Below are the code and all the weights of a small trained network. Each question names an input and a class and asks about switching units off, where a switched-off unit gives its printed mean instead of its output.

import numpy as np


def w(rows, s, z=0):
    codes = np.array(rows[::2]) - 128.0
    scale = np.full(codes.shape[1], s)
    scale[-1] = z or s
    return codes * scale


def norm(h):
    return h / np.sqrt((h * h).mean(-1, keepdims=True) + 1e-5)


def f(y):
    return np.maximum(y, 0)


def log_softmax(a):
    a = a - a.max(-1, keepdims=True)
    return a - np.log(np.exp(a).sum(-1, keepdims=True))


def net(x, mask):
    res = np.array(x, float).reshape(1, 2) / 4 @ E
    u = 0
    for l in range(2):
        y = f(norm(res) @ A[l][:, :-1].T + A[l][:, -1])
        res = res + np.where(mask[u : u + 13], y, B[l][:, -1]) @ B[l][:, :-1]
        u += 13
    return log_softmax(norm(res)[-1] @ U[:, :-1].T + U[:, -1])


A, B = {}, {}
E = w([
[122,96,73,118,8,56,131],'x0',
[214,107,175,102,138,94,56],'x1',
],0.015)
A[0] = w([
[201,102,135,169,89,87,171,129],'0.n1',
[114,126,154,91,162,243,104,193],'0.n2',
[160,198,118,108,121,167,20,83],'0.n3',
[152,143,84,181,100,206,184,134],'0.n4',
[104,79,124,113,179,115,144,71],'0.n5',
[185,103,125,10,151,60,104,190],'0.n6',
[180,87,152,253,160,99,178,1],'0.n7',
[81,193,194,177,168,101,117,64],'0.n8',
[170,49,87,77,166,129,196,77],'0.n9',
[121,156,95,123,160,89,103,70],'0.n10',
[101,169,23,117,117,187,89,166],'0.n11',
[93,113,65,160,124,150,176,28],'0.n12',
[43,107,49,47,79,139,56,159],'0.n13',
],0.007,0.0048)
B[0] = w([
[128,119,91,197,255,148,77,184],'0.n1',
[105,58,45,223,34,118,76,255],'0.n2',
[90,138,177,160,98,102,128,170],'0.n3',
[116,117,184,169,131,77,123,196],'0.n4',
[95,144,150,132,133,120,97,133],'0.n5',
[48,174,188,151,69,140,150,244],'0.n6',
[85,113,79,43,100,102,157,128],'0.n7',
[48,123,156,100,149,138,30,168],'0.n8',
[125,68,142,119,239,202,50,128],'0.n9',
[153,143,152,122,110,168,64,128],'0.n10',
[134,208,250,29,106,79,66,199],'0.n11',
[140,159,235,135,136,30,158,170],'0.n12',
[100,109,107,182,225,173,41,222],'0.n13',
],0.006,0.0059)
A[1] = w([
[165,114,120,120,117,99,114,140],'1.n1',
[175,149,124,114,175,214,146,177],'1.n2',
[82,148,108,109,130,139,255,4],'1.n3',
[100,129,153,158,141,121,125,137],'1.n4',
[135,145,166,91,116,119,153,111],'1.n5',
[151,109,58,102,81,98,146,100],'1.n6',
[122,109,136,107,116,141,178,29],'1.n7',
[165,108,95,110,142,128,148,96],'1.n8',
[96,155,89,125,132,132,206,105],'1.n9',
[154,97,99,88,119,141,112,86],'1.n10',
[126,145,140,177,91,122,152,158],'1.n11',
[102,108,110,129,101,170,100,108],'1.n12',
[233,106,157,97,129,109,110,18],'1.n13',
],0.02,0.0034)
B[1] = w([
[100,160,144,125,133,167,168,174],'1.n1',
[38,44,60,200,135,92,170,193],'1.n2',
[170,149,209,64,77,125,98,208],'1.n3',
[158,119,101,101,110,128,118,254],'1.n4',
[127,143,100,140,157,144,129,138],'1.n5',
[59,42,104,199,249,176,137,187],'1.n6',
[133,157,129,128,101,124,123,131],'1.n7',
[145,110,125,111,140,148,99,128],'1.n8',
[165,184,194,119,82,184,154,198],'1.n9',
[175,139,63,112,157,132,81,136],'1.n10',
[166,138,112,139,166,112,118,214],'1.n11',
[151,144,126,111,137,83,129,192],'1.n12',
[143,207,179,70,60,147,183,199],'1.n13',
],0.013,0.0093)
U = w([
[128,246,254,115,41,173,151,172],'0',
[41,63,93,223,160,149,129,236],'1',
[227,184,70,115,124,44,39,102],'2',
[118,153,52,46,110,133,174,35],'3',
[173,103,76,64,103,139,191,3],'4',
[204,95,99,82,122,116,219,3],'5',
],0.016,0.0052)

Each question gives the input, the list of numbers given to net, and the class t.
The units are the neurons (one row each of A and B). Each row of codes is followed by its name. A weight is (code - 128) times the scale printed after its matrix; where a second scale follows, it is the last column's (A, B and U).
mask holds one flag per neuron, layer by layer. A switched-off neuron (its flag False) gives its mean, the last column of its row in B, instead of its output. The means were averaged over made-up inputs and are rounded, as every weight is.
A unit's drop is (log p(t) with every unit on - log p(t) with that unit switched off) / (log p(t) with every unit on - log p(t) with every unit switched off).
The circuit of an input: a set's keep is (log p(t) with only the set's units on - log p(t) with every unit switched off) / (log p(t) with every unit on - log p(t) with every unit switched off). Starting from the 12 units with the biggest drops (on a tie, the unit counted first), units are removed one at a time, each time the one whose removal leaves the highest keep (on an exact tie, the one counted first), for as long as the keep stays at least 0.8.
circuit, biggest first: the units of the circuit, biggest drop first
k most important neurons: the k neurons with the biggest drops, biggest first
k most important neurons of layer l: the k neurons of layer l with the biggest drops, biggest first
drop when u is switched off: that unit's drop, to one decimal
input [7,-1], class 1: circuit, biggest first -> (1.n6)
input [2,-3], class 2: 2 most important neurons of layer 0 -> (0.n13 0.n11)
input [-1,3], class 2: 3 most important neurons of layer 0 -> (0.n6 0.n11 0.n3)
input [2,-2], class 2: 2 most important neurons -> (1.n6 1.n2)
input [3,2], class 2: 3 most important neurons -> (0.n6 0.n1 0.n2)
input [5,5], class 0: 3 most important neurons -> (0.n2 1.n13 1.n2)
input [8,8], class 0: 3 most important neurons -> (1.n13 0.n2 1.n1)
input [3,-2], class 2: 4 most important neurons -> (0.n13 0.n2 1.n6 1.n2)
input [-1,-3], class 2: 3 most important neurons of layer 0 -> (0.n11 0.n4 0.n6)
input [7,-5], class 1: drop when 1.n6 is switched off -> 7.3
input [6,8], class 0: drop when 1.n13 is switched off -> 1.6
input [5,-3], class 1: drop when 1.n6 is switched off -> 0.4
input [8,-3], class 1: drop when 1.n6 is switched off -> 0.2
input [-2,-3], class 2: most important neuron -> (0.n2)
